Here is a tiny trained network, its code and every weight. The questions are about switching its units off for an input and a class, where a switched-off unit gives its printed mean instead of its output.

import numpy as np


def w(rows, s, z=0):
    codes = np.array(rows[::2]) - 128.0
    scale = np.full(codes.shape[1], s)
    scale[-1] = z or s
    return codes * scale


def f(y):
    return np.maximum(y, 0)


def log_softmax(a):
    a = a - a.max(-1, keepdims=True)
    return a - np.log(np.exp(a).sum(-1, keepdims=True))


def net(x, mask):
    res = np.array(x, float).reshape(1, 4) / 4 @ E
    y = f(res @ A[0][:, :-1].T + A[0][:, -1])
    res = res + np.where(mask, y, B[0][:, -1]) @ B[0][:, :-1]
    return log_softmax(res[-1] @ U[:, :-1].T + U[:, -1])


A, B = {}, {}
E = w([
[128,135,138,123,135,134,119,107],'x0',
[93,233,186,218,141,147,188,132],'x1',
[149,56,99,177,59,135,194,1],'x2',
[21,117,135,58,163,73,192,86],'x3',
],0.009)
A[0] = w([
[244,123,140,173,108,164,84,158,108],'n0',
[73,228,170,212,128,139,183,125,5],'n1',
[156,67,122,142,95,118,179,65,81],'n2',
[175,144,121,197,92,172,78,147,105],'n3',
[159,81,107,68,132,100,112,128,49],'n4',
[111,105,90,97,114,125,83,127,50],'n5',
[125,166,131,93,156,106,94,168,50],'n6',
[54,125,146,90,128,84,149,123,125],'n7',
[157,57,93,42,122,100,58,124,79],'n8',
[130,165,144,81,151,112,90,176,78],'n9',
[203,140,106,153,133,174,116,136,105],'n10',
[156,71,137,157,63,120,183,81,70],'n11',
[122,137,152,88,170,124,81,176,83],'n12',
[86,118,147,82,111,86,139,129,88],'n13',
[32,112,127,97,143,82,191,119,105],'n14',
[104,163,133,162,156,148,141,120,26],'n15',
[60,136,114,82,171,87,185,96,126],'n16',
[117,150,148,87,158,115,82,182,93],'n17',
[151,81,96,161,93,134,189,64,87],'n18',
[131,86,108,105,125,117,101,126,28],'n19',
[107,98,138,128,142,116,156,143,35],'n20',
],0.011,0.003)
B[0] = w([
[150,37,56,43,79,28,44,54,234],'n0',
[254,74,222,225,103,197,228,240,246],'n1',
[20,193,71,145,193,190,126,121,208],'n2',
[139,27,116,55,64,48,69,74,214],'n3',
[187,101,198,203,126,163,201,168,177],'n4',
[160,109,171,157,73,173,180,134,160],'n5',
[67,223,106,134,110,183,114,122,183],'n6',
[144,44,83,29,78,67,79,69,195],'n7',
[244,114,250,214,100,219,246,240,219],'n8',
[52,212,82,158,210,176,118,91,194],'n9',
[124,54,78,58,108,49,78,66,191],'n10',
[55,237,125,122,207,155,114,154,211],'n11',
[38,201,137,146,179,155,121,131,194],'n12',
[175,54,99,99,88,100,78,130,169],'n13',
[174,74,99,89,87,58,64,79,218],'n14',
[143,106,202,127,103,160,178,175,163],'n15',
[194,50,53,36,61,43,55,36,215],'n16',
[36,228,85,160,186,145,124,111,199],'n17',
[13,218,80,168,212,185,98,145,217],'n18',
[158,131,149,154,96,158,178,149,156],'n19',
[138,125,111,115,125,115,127,123,141],'n20',
],0.0062,0.011)
U = w([
[149,70,91,85,119,47,40,102,254],'0',
[4,179,99,144,175,167,100,126,94],'1',
[223,98,160,169,129,172,199,153,56],'2',
],0.013,0.0008)

Each question gives the input, the list of numbers given to net, and the class t.
The units are the neurons (one row each of A and B). Each row of codes is followed by its name. A weight is (code - 128) times the scale printed after its matrix; where a second scale follows, it is the last column's (A, B and U).
mask holds one flag per neuron, in row order. A switched-off neuron (its flag False) gives its mean, the last column of its row in B, instead of its output. The means were averaged over made-up inputs and are rounded, as every weight is.
A unit's drop is (log p(t) with every unit on - log p(t) with that unit switched off) / (log p(t) with every unit on - log p(t) with every unit switched off).
The circuit of an input: a set's keep is (log p(t) with only the set's units on - log p(t) with every unit switched off) / (log p(t) with every unit on - log p(t) with every unit switched off). Starting from the 12 units with the biggest drops (on a tie, the unit counted first), units are removed one at a time, each time the one whose removal leaves the highest keep (on an exact tie, the one counted first), for as long as the keep stays at least 0.8.
circuit, biggest first: the units of the circuit, biggest drop first
top k neurons: the k neurons with the biggest drops, biggest first
drop when u is switched off: that unit's drop, to one decimal
input [6,5,-1,3], class 2: circuit, biggest first : n1
input [4,5,-5,-5], class 0: top 2 neurons : n0; n3
input [1,5,1,-5], class 0: top 3 neurons : n8; n0; n3
input [-6,-2,-6,-5], class 1: top 2 neurons : n17; n9
input [4,3,-2,-1], class 2: top 4 neurons : n18; n2; n11; n1
input [-4,6,7,8], class 0: top 3 neurons : n16; n14; n7
input [0,-6,6,-2], class 1: top 3 neurons : n18; n2; n1
input [-8,-5,-4,-4], class 2: top 2 neurons : n8; n16
input [-2,-7,-7,-4], class 1: top 2 neurons : n17; n1
input [8,-7,7,-4], class 1: top 4 neurons : n18; n2; n11; n1
input [1,-7,3,-6], class 2: top 2 neurons : n8; n4
input [0,6,-3,-7], class 0: drop when n3 is switched off : 0.3
input [5,6,1,7], class 0: drop when n11 is switched off : 0.0
input [5,0,7,-6], class 1: circuit, biggest first : n18
input [-5,-3,3,-1], class 1: drop when n11 is switched off : 0.1
